Below is a small trained network, with its code and all its weights. Each question gives an input and a class and asks what happens when units are switched off, that is, made to give their printed mean instead of their output.

import numpy as np


def w(rows, s, z=0):
    codes = np.array(rows[::2]) - 128.0
    scale = np.full(codes.shape[1], s)
    scale[-1] = z or s
    return codes * scale


def f(y):
    return y / 2 * (1 + np.tanh(0.7978845608 * (y + 0.044715 * y**3)))


def log_softmax(a):
    a = a - a.max(-1, keepdims=True)
    return a - np.log(np.exp(a).sum(-1, keepdims=True))


def net(x, mask):
    res = np.array(x, float).reshape(1, 3) / 4 @ E
    y = f(res @ A[0][:, :-1].T + A[0][:, -1])
    res = res + np.where(mask, y, B[0][:, -1]) @ B[0][:, :-1]
    return log_softmax(res[-1] @ U[:, :-1].T + U[:, -1])


A, B = {}, {}
E = w([
[221,134,255,125,96,127,154,117],'x0',
[197,83,62,100,34,35,66,144],'x1',
[190,249,112,93,149,201,73,195],'x2',
],0.0099)
A[0] = w([
[155,186,9,102,108,151,52,118,87],'neuron 0',
[216,81,64,140,66,14,67,83,123],'neuron 1',
[111,105,246,211,105,57,188,118,56],'neuron 2',
[98,143,2,82,59,96,136,186,17],'neuron 3',
[66,150,142,184,141,229,103,87,126],'neuron 4',
[58,153,234,165,182,125,174,150,201],'neuron 5',
[136,113,173,186,111,145,111,139,196],'neuron 6',
[61,44,218,194,171,190,197,71,49],'neuron 7',
[22,54,30,133,198,148,80,95,138],'neuron 8',
[75,198,110,136,243,219,210,95,1],'neuron 9',
[21,77,111,184,39,43,178,30,34],'neuron 10',
],0.0082,0.0041)
B[0] = w([
[4,111,48,140,133,95,132,211,195],'neuron 0',
[152,184,173,66,139,201,139,113,255],'neuron 1',
[104,196,114,186,206,100,133,64,209],'neuron 2',
[78,90,40,146,191,45,126,218,184],'neuron 3',
[184,108,181,102,108,195,85,115,208],'neuron 4',
[183,86,51,131,194,108,133,77,245],'neuron 5',
[168,162,103,144,156,142,147,69,161],'neuron 6',
[132,80,72,137,173,15,113,128,253],'neuron 7',
[142,216,254,112,111,204,96,91,252],'neuron 8',
[110,168,187,134,44,189,124,191,253],'neuron 9',
[151,186,221,45,63,175,108,132,250],'neuron 10',
],0.009,0.0099)
U = w([
[172,170,200,120,112,215,153,101,230],'0',
[152,169,177,89,2,200,146,211,162],'1',
[92,71,27,146,184,18,194,127,2],'2',
],0.0086,0.0037)

Each question gives the input, the list of numbers given to net, and the class t.
The units are the neurons (one row each of A and B). Each row of codes is followed by its name. A weight is (code - 128) times the scale printed after its matrix; where a second scale follows, it is the last column's (A, B and U).
mask holds one flag per neuron, in row order. A switched-off neuron (its flag False) gives its mean, the last column of its row in B, instead of its output. The means were averaged over made-up inputs and are rounded, as every weight is.
A unit's drop is (log p(t) with every unit on - log p(t) with that unit switched off) / (log p(t) with every unit on - log p(t) with every unit switched off).
The circuit of an input: a set's keep is (log p(t) with only the set's units on - log p(t) with every unit switched off) / (log p(t) with every unit on - log p(t) with every unit switched off). Starting from all 11 units, units are removed one at a time, each time the one whose removal leaves the highest keep (on an exact tie, the one counted first), for as long as the keep stays at least 0.8.
units of the circuit, in order: the units of the circuit, biggest drop first
most important unit: the unit with the biggest drop
k most important neurons: the k neurons with the biggest drops, biggest first
drop when u is switched off: that unit's drop, to one decimal
input [4,-4,0], class 2: most important unit => neuron 8
input [2,-7,0], class 2: units of the circuit, in order => [neuron 7; neuron 8]
input [0,-8,4], class 1: 4 most important neurons => [neuron 9; neuron 2; neuron 8; neuron 1]
input [-6,-8,3], class 1: 2 most important neurons => [neuron 9; neuron 2]
input [-2,-4,2], class 1: 3 most important neurons => [neuron 9; neuron 2; neuron 1]
input [-8,-1,-7], class 0: 3 most important neurons => [neuron 8; neuron 9; neuron 0]
input [-7,-7,2], class 1: 2 most important neurons => [neuron 9; neuron 2]
input [-8,-4,1], class 1: 2 most important neurons => [neuron 9; neuron 2]
input [-5,3,2], class 2: 2 most important neurons => [neuron 3; neuron 10]
input [-7,-2,2], class 1: drop when neuron 2 is switched off => 0.1
input [-2,8,1], class 2: drop when neuron 8 is switched off => 0.2
input [-8,1,-6], class 1: drop when neuron 10 is switched off => 0.3
